Below is a small trained network, with its code and all its weights. Each question gives an input and a class and asks what happens when units are switched off, that is, made to give their printed mean instead of their output.

import numpy as np


def w(rows, s, z=0):
    codes = np.array(rows[::2]) - 128.0
    scale = np.full(codes.shape[1], s)
    scale[-1] = z or s
    return codes * scale


def norm(h):
    return h / np.sqrt((h * h).mean(-1, keepdims=True) + 1e-5)


def f(y):
    return y / 2 * (1 + np.tanh(0.7978845608 * (y + 0.044715 * y**3)))


def log_softmax(a):
    a = a - a.max(-1, keepdims=True)
    return a - np.log(np.exp(a).sum(-1, keepdims=True))


def net(x, mask):
    res = np.array(x, float).reshape(1, 2) / 4 @ E
    u = 0
    for l in range(2):
        y = f(norm(res) @ A[l][:, :-1].T + A[l][:, -1])
        res = res + np.where(mask[u : u + 6], y, B[l][:, -1]) @ B[l][:, :-1]
        u += 6
    return log_softmax(norm(res)[-1] @ U[:, :-1].T + U[:, -1])


A, B = {}, {}
E = w([
[145,118,201,80,101,2,107,62,116,119],'x0',
[87,50,161,117,166,168,71,120,149,177],'x1',
],0.0089)
A[0] = w([
[190,156,188,96,113,78,161,50,140,123,193],'L0N0',
[138,163,91,205,131,163,177,251,165,122,192],'L0N1',
[139,49,125,106,172,143,76,130,184,215,3],'L0N2',
[167,110,186,107,132,153,133,165,79,153,80],'L0N3',
[106,45,163,81,182,201,86,142,150,145,120],'L0N4',
[49,53,154,141,226,77,50,181,191,253,49],'L0N5',
],0.004,0.0037)
B[0] = w([
[59,65,60,62,144,219,202,187,142,166,204],'L0N0',
[95,86,144,16,138,88,144,108,117,144,253],'L0N1',
[192,191,185,253,101,143,96,18,247,63,155],'L0N2',
[198,147,34,131,121,123,154,119,22,108,115],'L0N3',
[120,168,138,102,209,56,210,114,146,128,200],'L0N4',
[113,198,138,162,178,180,170,45,163,115,206],'L0N5',
],0.0045,0.0052)
A[1] = w([
[138,92,167,103,111,64,77,61,149,123,167],'L1N0',
[102,127,88,193,146,221,113,173,153,137,135],'L1N1',
[87,71,117,78,155,135,179,114,158,169,98],'L1N2',
[254,209,102,179,80,83,198,175,79,80,2],'L1N3',
[166,93,161,115,42,99,85,108,53,145,82],'L1N4',
[146,206,116,103,148,128,214,71,138,64,143],'L1N5',
],0.0068,0.0023)
B[1] = w([
[177,123,97,142,138,152,193,216,84,134,199],'L1N0',
[190,99,169,94,84,22,178,147,65,121,225],'L1N1',
[125,208,84,156,106,139,71,90,140,74,216],'L1N2',
[150,86,214,201,255,141,150,69,181,196,247],'L1N3',
[95,126,70,123,121,198,150,165,86,104,146],'L1N4',
[104,131,109,118,96,157,43,132,121,100,254],'L1N5',
],0.0081,0.0059)
U = w([
[175,123,221,182,255,142,171,56,174,143,200],'0',
[183,104,70,26,107,106,229,206,3,101,185],'1',
[99,240,54,127,102,169,28,64,157,29,154],'2',
[84,76,135,166,20,118,38,168,144,211,3],'3',
[108,87,142,167,9,119,87,150,162,156,23],'4',
[81,103,148,152,41,124,72,167,138,175,7],'5',
[95,71,157,150,4,128,64,171,170,170,22],'6',
],0.0087,0.0038)

Each question gives the input, the list of numbers given to net, and the class t.
The units are the neurons (one row each of A and B). Each row of codes is followed by its name. A weight is (code - 128) times the scale printed after its matrix; where a second scale follows, it is the last column's (A, B and U).
mask holds one flag per neuron, layer by layer. A switched-off neuron (its flag False) gives its mean, the last column of its row in B, instead of its output. The means were averaged over made-up inputs and are rounded, as every weight is.
A unit's drop is (log p(t) with every unit on - log p(t) with that unit switched off) / (log p(t) with every unit on - log p(t) with every unit switched off).
The circuit of an input: a set's keep is (log p(t) with only the set's units on - log p(t) with every unit switched off) / (log p(t) with every unit on - log p(t) with every unit switched off). Starting from all 12 units, units are removed one at a time, each time the one whose removal leaves the highest keep (on an exact tie, the one counted first), for as long as the keep stays at least 0.8.
circuit, biggest first: the units of the circuit, biggest drop first
unit that matters most: the unit with the biggest drop
top k neurons: the k neurons with the biggest drops, biggest first
k most important neurons of layer l: the k neurons of layer l with the biggest drops, biggest first
drop when u is switched off: that unit's drop, to one decimal
input [-2,-4], class 0: 2 most important neurons of layer 1 -> L1N3; L1N2
input [-6,1], class 1: unit that matters most -> L1N1
input [0,1], class 2: top 2 neurons -> L1N3; L1N5
input [3,-1], class 2: circuit, biggest first -> L0N0; L1N2
input [-3,-2], class 2: 2 most important neurons of layer 1 -> L1N2; L1N0
input [0,-3], class 2: top 3 neurons -> L0N0; L1N5; L0N2
input [6,5], class 1: top 2 neurons -> L1N0; L1N3
input [2,3], class 2: top 2 neurons -> L1N3; L0N5
input [-6,-6], class 0: top 4 neurons -> L1N3; L0N0; L1N0; L1N4
input [8,6], class 1: 2 most important neurons of layer 1 -> L1N0; L1N3
input [-6,5], class 1: 2 most important neurons of layer 1 -> L1N1; L1N3
input [-5,-5], class 0: top 2 neurons -> L1N3; L0N0
input [-1,-3], class 2: top 2 neurons -> L0N1; L1N5
input [1,3], class 2: top 2 neurons -> L1N3; L0N5
input [-4,3], class 1: circuit, biggest first -> L1N1
input [7,-8], class 0: top 2 neurons -> L1N3; L0N1
input [3,-3], class 2: top 2 neurons -> L0N0; L1N1
input [1,2], class 2: top 2 neurons -> L1N3; L1N5
input [8,2], class 1: drop when L1N0 is switched off -> 0.1
input [1,-2], class 2: unit that matters most -> L0N0
input [2,-5], class 0: drop when L1N3 is switched off -> 6.0
input [-1,-8], class 0: drop when L1N3 is switched off -> 2.9
input [8,1], class 1: drop when L1N4 is switched off -> 0.0
